Below are the code and all the weights of a small trained network. Each question names an input and a class and asks about switching units off, where a switched-off unit gives its printed mean instead of its output.

import numpy as np


def w(rows, s, z=0):
    codes = np.array(rows[::2]) - 128.0
    scale = np.full(codes.shape[1], s)
    scale[-1] = z or s
    return codes * scale


def norm(h):
    return h / np.sqrt((h * h).mean(-1, keepdims=True) + 1e-5)


def f(y):
    return np.maximum(y, 0)


def log_softmax(a):
    a = a - a.max(-1, keepdims=True)
    return a - np.log(np.exp(a).sum(-1, keepdims=True))


def net(x, mask):
    res = np.array(x, float).reshape(1, 5) / 4 @ E
    u = 0
    for l in range(2):
        y = f(norm(res) @ A[l][:, :-1].T + A[l][:, -1])
        res = res + np.where(mask[u : u + 9], y, B[l][:, -1]) @ B[l][:, :-1]
        u += 9
    return log_softmax(norm(res)[-1] @ U[:, :-1].T + U[:, -1])


A, B = {}, {}
E = w([
[21,69,193,114,213,163,126],'x0',
[150,2,164,108,153,150,137],'x1',
[119,140,130,72,107,138,230],'x2',
[137,66,100,76,25,96,22],'x3',
[140,122,137,166,130,128,111],'x4',
],0.0056)
A[0] = w([
[128,63,137,169,185,135,155,107],'L0N1',
[155,158,106,138,129,134,160,104],'L0N2',
[115,31,136,116,147,123,247,82],'L0N3',
[142,77,165,104,132,132,185,2],'L0N4',
[149,105,137,122,98,133,101,80],'L0N5',
[130,131,123,112,52,125,89,123],'L0N6',
[173,220,128,138,127,131,171,29],'L0N7',
[140,156,128,136,116,130,155,36],'L0N8',
[178,67,125,146,67,124,54,73],'L0N9',
],0.012,0.0028)
B[0] = w([
[80,120,185,198,149,96,137,223],'L0N1',
[122,209,105,89,175,86,136,196],'L0N2',
[76,65,70,37,112,255,185,253],'L0N3',
[54,117,42,28,158,186,155,183],'L0N4',
[140,94,103,152,103,70,109,165],'L0N5',
[50,128,127,169,185,151,24,209],'L0N6',
[167,155,84,132,92,42,230,252],'L0N7',
[156,99,144,163,79,95,198,164],'L0N8',
[233,88,56,149,150,97,75,232],'L0N9',
],0.01,0.0069)
A[1] = w([
[188,221,160,126,73,102,194,102],'L1N1',
[165,96,130,95,87,104,79,122],'L1N2',
[120,116,247,179,141,130,143,4],'L1N3',
[159,79,209,62,90,172,145,126],'L1N4',
[120,131,160,125,112,134,185,123],'L1N5',
[130,85,98,166,111,111,161,86],'L1N6',
[137,166,138,113,54,133,49,81],'L1N7',
[222,108,118,121,67,118,54,56],'L1N8',
[155,108,121,118,116,108,89,33],'L1N9',
],0.015,0.0021)
B[1] = w([
[40,119,81,198,90,6,161,254],'L1N1',
[208,159,151,191,123,145,131,182],'L1N2',
[169,196,205,134,221,98,137,156],'L1N3',
[137,165,112,100,94,177,221,162],'L1N4',
[151,69,122,163,107,140,59,185],'L1N5',
[79,202,137,115,111,133,91,177],'L1N6',
[142,89,194,67,55,117,119,169],'L1N7',
[253,113,51,157,155,181,89,215],'L1N8',
[183,161,114,119,148,129,125,172],'L1N9',
],0.018,0.0094)
U = w([
[92,112,185,60,64,111,67,5],'0',
[114,170,209,154,243,118,135,69],'1',
[60,150,66,174,90,9,170,190],'2',
[252,120,63,144,134,151,59,202],'3',
[66,83,86,59,141,238,210,198],'4',
],0.012,0.003)

Each question gives the input, the list of numbers given to net, and the class t.
The units are the neurons (one row each of A and B). Each row of codes is followed by its name. A weight is (code - 128) times the scale printed after its matrix; where a second scale follows, it is the last column's (A, B and U).
mask holds one flag per neuron, layer by layer. A switched-off neuron (its flag False) gives its mean, the last column of its row in B, instead of its output. The means were averaged over made-up inputs and are rounded, as every weight is.
A unit's drop is (log p(t) with every unit on - log p(t) with that unit switched off) / (log p(t) with every unit on - log p(t) with every unit switched off).
The circuit of an input: a set's keep is (log p(t) with only the set's units on - log p(t) with every unit switched off) / (log p(t) with every unit on - log p(t) with every unit switched off). Starting from the 12 units with the biggest drops (on a tie, the unit counted first), units are removed one at a time, each time the one whose removal leaves the highest keep (on an exact tie, the one counted first), for as long as the keep stays at least 0.8.
circuit, biggest first: the units of the circuit, biggest drop first
k most important neurons: the k neurons with the biggest drops, biggest first
top k neurons in layer l: the k neurons of layer l with the biggest drops, biggest first
drop of u: that unit's drop, to one decimal
input [5,3,-2,-6,-8], class 4: most important neuron : [L0N3]
input [-6,8,-6,-5,-5], class 4: 3 most important neurons : [L1N1 L1N8 L0N1]
input [8,6,-7,3,-1], class 1: circuit, biggest first : [L0N1 L1N8 L1N1]
input [7,-8,1,5,-7], class 0: 2 most important neurons : [L1N1 L0N3]
input [2,-4,4,6,-8], class 0: 2 most important neurons : [L0N9 L0N6]
input [8,-8,-1,7,6], class 3: top 3 neurons in layer 0 : [L0N3 L0N1 L0N4]
input [3,2,-4,-1,-4], class 1: 2 most important neurons : [L0N1 L1N3]
input [4,1,4,6,5], class 3: drop of L0N9 : 0.6
input [8,-3,-7,1,-8], class 1: drop of L0N3 : 0.2
input [7,8,6,-1,4], class 4: drop of L0N6 : 0.0
input [8,-4,-2,3,0], class 1: drop of L1N1 : 0.1
